Below is a small trained network, with its code and all its weights. Each question gives an input and a class and asks what happens when units are switched off, that is, made to give their printed mean instead of their output.

import numpy as np


def w(rows, s, z=0):
    codes = np.array(rows[::2]) - 128.0
    scale = np.full(codes.shape[1], s)
    scale[-1] = z or s
    return codes * scale


def f(y):
    return np.maximum(y, 0)


def log_softmax(a):
    a = a - a.max(-1, keepdims=True)
    return a - np.log(np.exp(a).sum(-1, keepdims=True))


def net(x, mask):
    res = np.array(x, float).reshape(1, 8) / 4 @ E
    y = f(res @ A[0][:, :-1].T + A[0][:, -1])
    res = res + np.where(mask, y, B[0][:, -1]) @ B[0][:, :-1]
    return log_softmax(res[-1] @ U[:, :-1].T + U[:, -1])


A, B = {}, {}
E = w([
[120,169,60,103,169,93,71,202],'x0',
[130,129,127,124,127,125,125,128],'x1',
[254,161,162,109,177,147,184,131],'x2',
[132,80,162,137,197,36,128,89],'x3',
[178,53,114,182,80,96,170,215],'x4',
[89,80,110,89,169,167,178,148],'x5',
[180,86,18,135,117,137,152,52],'x6',
[126,129,128,127,128,125,132,127],'x7',
],0.0095)
A[0] = w([
[56,108,101,133,94,94,112,110,34],'neuron 0',
[109,177,107,44,174,167,114,55,48],'neuron 1',
[142,106,27,106,114,203,146,106,133],'neuron 2',
[104,80,137,140,152,22,73,99,119],'neuron 3',
[62,121,107,112,65,111,116,133,55],'neuron 4',
[118,54,121,104,163,53,151,81,131],'neuron 5',
[230,114,175,120,189,180,182,153,80],'neuron 6',
[178,69,119,145,89,136,169,205,99],'neuron 7',
[35,141,190,153,124,142,116,211,175],'neuron 8',
[1,65,118,116,134,102,128,121,59],'neuron 9',
[168,127,42,169,142,57,154,65,166],'neuron 10',
[148,131,139,138,213,75,161,96,169],'neuron 11',
[82,60,143,142,132,192,197,75,125],'neuron 12',
[92,93,58,117,208,108,84,186,125],'neuron 13',
[132,171,126,193,61,199,124,119,108],'neuron 14',
[126,194,114,63,177,163,148,74,78],'neuron 15',
[114,118,160,151,98,139,161,90,11],'neuron 16',
[119,173,103,95,66,186,137,152,45],'neuron 17',
[137,114,34,142,122,157,159,62,100],'neuron 18',
[202,136,157,117,170,148,127,134,61],'neuron 19',
[48,128,83,169,11,96,116,111,85],'neuron 20',
[64,7,135,137,93,146,91,115,105],'neuron 21',
[139,105,109,174,101,103,145,166,35],'neuron 22',
[49,149,122,89,161,143,101,41,55],'neuron 23',
[133,36,115,179,98,122,172,192,62],'neuron 24',
[125,144,164,176,77,120,152,62,217],'neuron 25',
[125,175,55,93,64,245,141,180,141],'neuron 26',
[184,170,122,70,137,188,221,159,112],'neuron 27',
[155,162,225,107,174,149,139,197,118],'neuron 28',
[138,103,92,145,108,73,173,193,52],'neuron 29',
[143,59,182,167,108,188,137,60,85],'neuron 30',
[184,183,140,170,58,84,31,80,136],'neuron 31',
[190,157,124,116,168,129,156,131,45],'neuron 32',
[157,151,1,112,200,144,103,164,109],'neuron 33',
[124,174,79,130,162,96,113,160,2],'neuron 34',
],0.0096,0.0087)
B[0] = w([
[163,189,85,193,145,162,70,50,162],'neuron 0',
[146,64,224,187,201,191,70,189,184],'neuron 1',
[102,52,134,90,45,117,100,74,204],'neuron 2',
[67,144,95,160,157,64,205,123,204],'neuron 3',
[184,183,87,108,159,62,63,98,166],'neuron 4',
[90,86,101,158,167,55,203,135,199],'neuron 5',
[173,182,37,131,137,118,50,72,197],'neuron 6',
[128,87,194,137,200,175,93,118,194],'neuron 7',
[126,55,140,58,54,113,114,35,249],'neuron 8',
[176,157,48,133,126,119,71,89,202],'neuron 9',
[80,81,191,65,66,116,102,59,215],'neuron 10',
[60,129,56,125,135,105,208,128,204],'neuron 11',
[162,190,169,43,66,132,158,219,195],'neuron 12',
[165,185,208,64,80,132,193,201,202],'neuron 13',
[66,105,118,175,156,65,208,130,180],'neuron 14',
[120,101,156,158,161,216,108,134,180],'neuron 15',
[254,197,232,78,78,106,168,254,136],'neuron 16',
[97,125,155,185,158,11,186,96,161],'neuron 17',
[108,107,191,145,79,116,76,71,191],'neuron 18',
[143,195,76,222,128,137,56,64,158],'neuron 19',
[162,175,47,135,141,129,73,94,208],'neuron 20',
[160,202,49,125,157,150,76,86,202],'neuron 21',
[152,111,201,157,189,148,57,166,147],'neuron 22',
[149,91,181,133,219,174,90,180,199],'neuron 23',
[126,111,189,164,191,206,77,183,187],'neuron 24',
[164,141,129,72,138,131,162,199,226],'neuron 25',
[61,120,120,208,181,66,255,138,233],'neuron 26',
[135,159,50,116,128,132,101,95,192],'neuron 27',
[90,62,130,57,77,74,89,63,212],'neuron 28',
[158,115,200,184,188,216,74,154,163],'neuron 29',
[160,206,184,104,105,75,149,204,182],'neuron 30',
[168,47,110,74,137,217,154,185,208],'neuron 31',
[142,249,89,189,127,85,68,71,151],'neuron 32',
[188,156,150,75,66,83,148,193,204],'neuron 33',
[245,241,212,108,77,106,152,232,139],'neuron 34',
],0.0079,0.011)
U = w([
[186,255,69,141,116,151,74,55,82],'0',
[163,89,233,136,215,213,88,164,72],'1',
[163,100,100,49,92,180,172,162,252],'2',
[183,249,211,49,31,117,173,220,74],'3',
[109,51,187,67,10,106,97,28,15],'4',
[90,142,132,182,176,78,250,102,72],'5',
],0.0083,0.017)

Each question gives the input, the list of numbers given to net, and the class t.
The units are the neurons (one row each of A and B). Each row of codes is followed by its name. A weight is (code - 128) times the scale printed after its matrix; where a second scale follows, it is the last column's (A, B and U).
mask holds one flag per neuron, in row order. A switched-off neuron (its flag False) gives its mean, the last column of its row in B, instead of its output. The means were averaged over made-up inputs and are rounded, as every weight is.
A unit's drop is (log p(t) with every unit on - log p(t) with that unit switched off) / (log p(t) with every unit on - log p(t) with every unit switched off).
The circuit of an input: a set's keep is (log p(t) with only the set's units on - log p(t) with every unit switched off) / (log p(t) with every unit on - log p(t) with every unit switched off). Starting from the 12 units with the biggest drops (on a tie, the unit counted first), units are removed one at a time, each time the one whose removal leaves the highest keep (on an exact tie, the one counted first), for as long as the keep stays at least 0.8.
units of the circuit, in order: the units of the circuit, biggest drop first
unit that matters most: the unit with the biggest drop
k most important neurons: the k neurons with the biggest drops, biggest first
drop when u is switched off: that unit's drop, to one decimal
input [-7,5,-7,3,-2,-8,5,-5], class 2: unit that matters most -> neuron 31
input [3,-6,-5,3,5,-4,6,5], class 4: 3 most important neurons -> [neuron 10; neuron 18; neuron 23]
input [-7,-3,-4,1,4,4,0,-8], class 3: units of the circuit, in order -> [neuron 12; neuron 30]
input [3,7,-6,8,0,3,-6,-2], class 5: 3 most important neurons -> [neuron 3; neuron 5; neuron 10]
input [0,-8,-5,1,6,4,2,8], class 1: 3 most important neurons -> [neuron 24; neuron 29; neuron 7]
input [-1,-4,3,3,-4,-2,5,4], class 4: 3 most important neurons -> [neuron 10; neuron 18; neuron 26]
input [-2,-8,4,-3,2,-2,0,3], class 0: units of the circuit, in order -> [neuron 6; neuron 27]
input [0,-5,-1,-6,2,-5,-8,-6], class 4: 2 most important neurons -> [neuron 8; neuron 28]
input [-5,8,-3,3,0,3,5,-7], class 3: 3 most important neurons -> [neuron 12; neuron 30; neuron 8]
input [-1,-2,-3,-2,-4,1,-3,1], class 1: units of the circuit, in order -> [neuron 23; neuron 11]
input [3,8,4,-7,4,-6,7,8], class 4: units of the circuit, in order -> [neuron 2; neuron 10]
input [-5,-2,-7,-5,0,-8,-6,1], class 2: 4 most important neurons -> [neuron 31; neuron 25; neuron 8; neuron 6]
input [6,0,5,3,-3,4,5,0], class 3: 2 most important neurons -> [neuron 33; neuron 13]
input [6,0,2,-4,-5,3,-3,2], class 3: unit that matters most -> neuron 33
input [8,-4,-2,-2,-2,7,4,-3], class 3: units of the circuit, in order -> [neuron 13; neuron 33]
input [-4,-3,0,7,-3,1,6,-8], class 5: 3 most important neurons -> [neuron 5; neuron 8; neuron 11]
input [-3,3,-6,0,8,-3,-2,-5], class 1: 2 most important neurons -> [neuron 24; neuron 7]
input [-2,1,3,-5,5,-2,3,-6], class 1: units of the circuit, in order -> [neuron 7; neuron 24]
input [-5,1,6,-8,1,7,1,7], class 5: 3 most important neurons -> [neuron 26; neuron 17; neuron 14]
input [-8,7,5,-4,7,-7,6,-1], class 3: unit that matters most -> neuron 30
input [5,-5,-4,-6,-5,-6,6,-6], class 2: 2 most important neurons -> [neuron 31; neuron 8]
input [3,6,-2,4,-1,0,1,-7], class 5: drop when neuron 5 is switched off -> 0.2
input [-8,1,3,2,-4,3,6,6], class 3: drop when neuron 30 is switched off -> 0.4
input [-5,7,8,-5,0,-6,4,-4], class 0: drop when neuron 4 is switched off -> 0.0
